Here is a tiny trained network, its code and every weight. The questions are about switching its units off for an input and a target symbol, where a switched-off unit gives its printed mean instead of its output.

import numpy as np


def w(rows, s, z=0):
    codes = np.array(rows[::2]) - 128.0
    scale = np.full(codes.shape[1], s)
    scale[-1] = z or s
    return codes * scale


def softmax(a):
    e = np.exp(a - a.max(-1, keepdims=True))
    return e / e.sum(-1, keepdims=True)


def log_softmax(a):
    a = a - a.max(-1, keepdims=True)
    return a - np.log(np.exp(a).sum(-1, keepdims=True))


def net(x, mask):
    ids = ['αεζθστφψω'.index(c) for c in x.split()]
    T = len(ids)
    res = E[ids] + P[:T]
    u = 0
    for l in range(2):
        r = res
        for j in range(3):
            rows = slice(4 * j, 4 * j + 4)
            q, k, v = (r @ M[l][rows].T for M in (Q, K, V))
            z = softmax(np.where(np.tri(T) > 0, q @ k.T / 4**0.5, -1e9)) @ v
            o = O[l][rows]
            res = res + np.where(mask[u + j], z, o[:, -1]) @ o[:, :-1]
        u += 3
    return log_softmax(res[-1] @ U[:, :-1].T + U[:, -1])


Q, K, V, O = {}, {}, {}, {}
E = w([
[116,86,91,120,60],'α',
[125,107,160,135,221],'ε',
[217,75,207,133,155],'ζ',
[103,150,145,150,131],'θ',
[82,45,170,76,73],'σ',
[102,69,93,50,132],'τ',
[97,118,36,91,115],'φ',
[237,127,136,4,96],'ψ',
[129,176,101,135,203],'ω',
],0.014)
P = w([
[250,143,69,115,74],'0',
[82,59,129,149,61],'1',
[71,128,167,124,160],'2',
[39,122,107,90,86],'3',
[75,111,118,112,94],'4',
[95,115,116,121,129],'5',
[71,110,98,110,94],'6',
[130,104,81,178,130],'7',
[85,100,163,107,105],'8',
[120,129,123,145,189],'9',
[120,108,78,183,100],'10',
[82,178,133,130,254],'11',
[97,155,148,139,222],'12',
[44,188,119,105,113],'13',
],0.0074)
Q[0] = w([
[179,120,155,157,93],'0.h0',
[94,95,87,129,2],'0.h0',
[99,128,117,30,71],'0.h0',
[159,167,184,221,126],'0.h0',
[45,233,75,157,156],'0.h1',
[138,120,98,82,100],'0.h1',
[146,191,103,119,225],'0.h1',
[138,167,66,127,73],'0.h1',
[121,80,51,30,139],'0.h2',
[179,158,107,134,94],'0.h2',
[107,119,190,199,64],'0.h2',
[151,73,210,141,151],'0.h2',
],0.0094)
K[0] = w([
[56,152,143,78,86],'0.h0',
[254,150,68,179,197],'0.h0',
[197,158,146,143,123],'0.h0',
[120,44,129,77,110],'0.h0',
[86,88,73,246,179],'0.h1',
[192,99,104,31,139],'0.h1',
[76,140,136,152,171],'0.h1',
[78,223,69,82,81],'0.h1',
[162,213,121,27,128],'0.h2',
[85,129,154,28,75],'0.h2',
[141,18,117,202,97],'0.h2',
[124,164,105,139,114],'0.h2',
],0.0085)
V[0] = w([
[134,107,141,25,203],'0.h0',
[93,134,58,96,108],'0.h0',
[98,49,75,28,113],'0.h0',
[169,179,210,66,76],'0.h0',
[144,104,173,60,220],'0.h1',
[180,141,95,151,24],'0.h1',
[129,117,192,105,61],'0.h1',
[131,190,133,171,69],'0.h1',
[254,113,74,127,104],'0.h2',
[115,212,173,107,121],'0.h2',
[131,29,232,177,81],'0.h2',
[112,197,187,109,211],'0.h2',
],0.0091)
O[0] = w([
[110,56,123,142,91,204],'0.h0',
[120,151,145,90,59,150],'0.h0',
[68,111,113,88,83,255],'0.h0',
[172,97,58,86,144,136],'0.h0',
[147,59,60,148,38,195],'0.h1',
[151,173,136,116,208,114],'0.h1',
[147,125,68,140,197,148],'0.h1',
[189,181,205,152,221,52],'0.h1',
[163,142,92,124,88,177],'0.h2',
[210,121,183,148,125,84],'0.h2',
[111,114,100,87,255,127],'0.h2',
[174,93,134,188,129,86],'0.h2',
],0.0089,0.0057)
Q[1] = w([
[51,50,80,95,104],'1.h0',
[107,80,180,91,96],'1.h0',
[34,102,69,134,83],'1.h0',
[143,86,138,128,173],'1.h0',
[154,144,158,191,172],'1.h1',
[86,138,175,80,91],'1.h1',
[185,101,245,161,142],'1.h1',
[107,69,68,181,92],'1.h1',
[61,121,34,65,94],'1.h2',
[54,93,95,198,65],'1.h2',
[89,79,109,132,121],'1.h2',
[165,84,112,125,142],'1.h2',
],0.011)
K[1] = w([
[199,137,73,154,87],'1.h0',
[149,149,74,45,117],'1.h0',
[220,146,122,109,149],'1.h0',
[132,130,123,122,84],'1.h0',
[87,100,155,178,102],'1.h1',
[172,114,51,151,122],'1.h1',
[131,142,112,251,164],'1.h1',
[147,173,154,85,120],'1.h1',
[232,140,117,150,99],'1.h2',
[162,140,71,35,110],'1.h2',
[153,156,158,106,54],'1.h2',
[92,143,107,123,138],'1.h2',
],0.013)
V[1] = w([
[52,139,202,122,79],'1.h0',
[104,125,125,103,195],'1.h0',
[44,64,29,118,68],'1.h0',
[229,150,35,123,128],'1.h0',
[153,101,116,62,205],'1.h1',
[112,227,183,90,120],'1.h1',
[108,128,126,2,212],'1.h1',
[111,172,173,71,85],'1.h1',
[132,157,82,55,197],'1.h2',
[29,62,137,171,183],'1.h2',
[149,132,185,214,167],'1.h2',
[155,77,153,178,183],'1.h2',
],0.0085)
O[1] = w([
[57,134,129,39,93,63],'1.h0',
[200,65,155,108,152,104],'1.h0',
[18,91,122,146,165,209],'1.h0',
[191,137,76,191,151,248],'1.h0',
[157,91,166,187,132,167],'1.h1',
[127,255,146,162,80,104],'1.h1',
[180,93,228,192,104,197],'1.h1',
[150,154,196,69,79,158],'1.h1',
[161,146,221,137,184,179],'1.h2',
[76,66,137,156,135,21],'1.h2',
[130,105,107,184,46,4],'1.h2',
[159,69,116,160,99,58],'1.h2',
],0.0085,0.018)
U = w([
[253,84,94,72,70,238],'α',
[170,163,22,188,100,164],'ε',
[141,120,67,133,195,38],'ζ',
[162,182,77,147,136,102],'θ',
[181,167,136,189,118,107],'σ',
[163,168,63,194,173,3],'τ',
[188,107,67,196,138,103],'φ',
[156,111,133,185,151,115],'ψ',
[121,100,34,214,114,187],'ω',
],0.0051,0.0049)

Each question gives the input, a string of symbols that net reads in full, and the target symbol t.
The units are the heads (4 rows each of Q, K, V and O). Each row of codes is followed by its name. A weight is (code - 128) times the scale printed after its matrix; where a second scale follows, it is the last column's (O and U).
mask holds one flag per head, layer by layer. A switched-off head (its flag False) gives its mean, the last column of its rows in O, instead of its output. The means were averaged over made-up inputs and are rounded, as every weight is.
A unit's drop is (log p(t) with every unit on - log p(t) with that unit switched off) / (log p(t) with every unit on - log p(t) with every unit switched off).
The circuit of an input: a set's keep is (log p(t) with only the set's units on - log p(t) with every unit switched off) / (log p(t) with every unit on - log p(t) with every unit switched off). Starting from all 6 units, units are removed one at a time, each time the one whose removal leaves the highest keep (on an exact tie, the one counted first), for as long as the keep stays at least 0.8.
circuit, biggest first: the units of the circuit, biggest drop first
most important unit: the unit with the biggest drop
heads that matter: for each layer, one digit per head in row order, 1 if its drop is at least 0.15 and else 0, layers parted by /
drop of u: that unit's drop, to one decimal
input θ τ σ σ ε ζ φ, target α: heads that matter	010 / 100
input ω ε φ ε ε ω, target ε: most important unit	0.h2
input ε ζ σ τ θ α ζ ω, target ω: circuit, biggest first	[1.h2 0.h0]
input θ φ α θ ε τ σ ε σ ε θ α α σ, target α: circuit, biggest first	[1.h0 0.h1]
input τ ζ θ ε α τ φ φ α, target ζ: circuit, biggest first	[1.h0 1.h2 0.h2 0.h0]
input φ φ ζ, target θ: circuit, biggest first	[0.h2 1.h1 0.h0 1.h2]
input ε τ α, target ω: circuit, biggest first	[1.h2 1.h1 0.h0]
input α σ ζ φ θ τ τ ε φ ε φ, target σ: circuit, biggest first	[0.h1 1.h1 0.h2 0.h0]
input τ σ τ φ τ ψ ε ψ τ τ θ φ ζ, target ζ: circuit, biggest first	[1.h0 1.h1]
input ε ε ζ τ ε α ε ε ε ζ ε τ σ ω, target ω: heads that matter	010 / 001
input ε σ ε, target ω: heads that matter	010 / 001
input τ τ ζ τ φ, target ζ: circuit, biggest first	[1.h0 1.h2 0.h0 0.h2]
input ω α φ φ τ φ θ α ε ζ θ α, target ε: circuit, biggest first	[0.h2 1.h2 1.h1 0.h0]
input τ ε ε τ φ ω θ ε σ φ ζ τ φ, target ζ: circuit, biggest first	[1.h0 1.h2 0.h0 1.h1]
input ε θ θ, target ω: heads that matter	000 / 011
input ζ φ φ ζ ε α ω, target φ: heads that matter	111 / 111
input ε α σ τ ζ, target ω: drop of 0.h2	0.1
input θ ε ω φ, target α: drop of 0.h1	1.3
input ζ τ ε ζ ε θ, target φ: drop of 1.h1	0.2
input φ α τ ζ σ α τ ε, target θ: drop of 1.h1	0.5
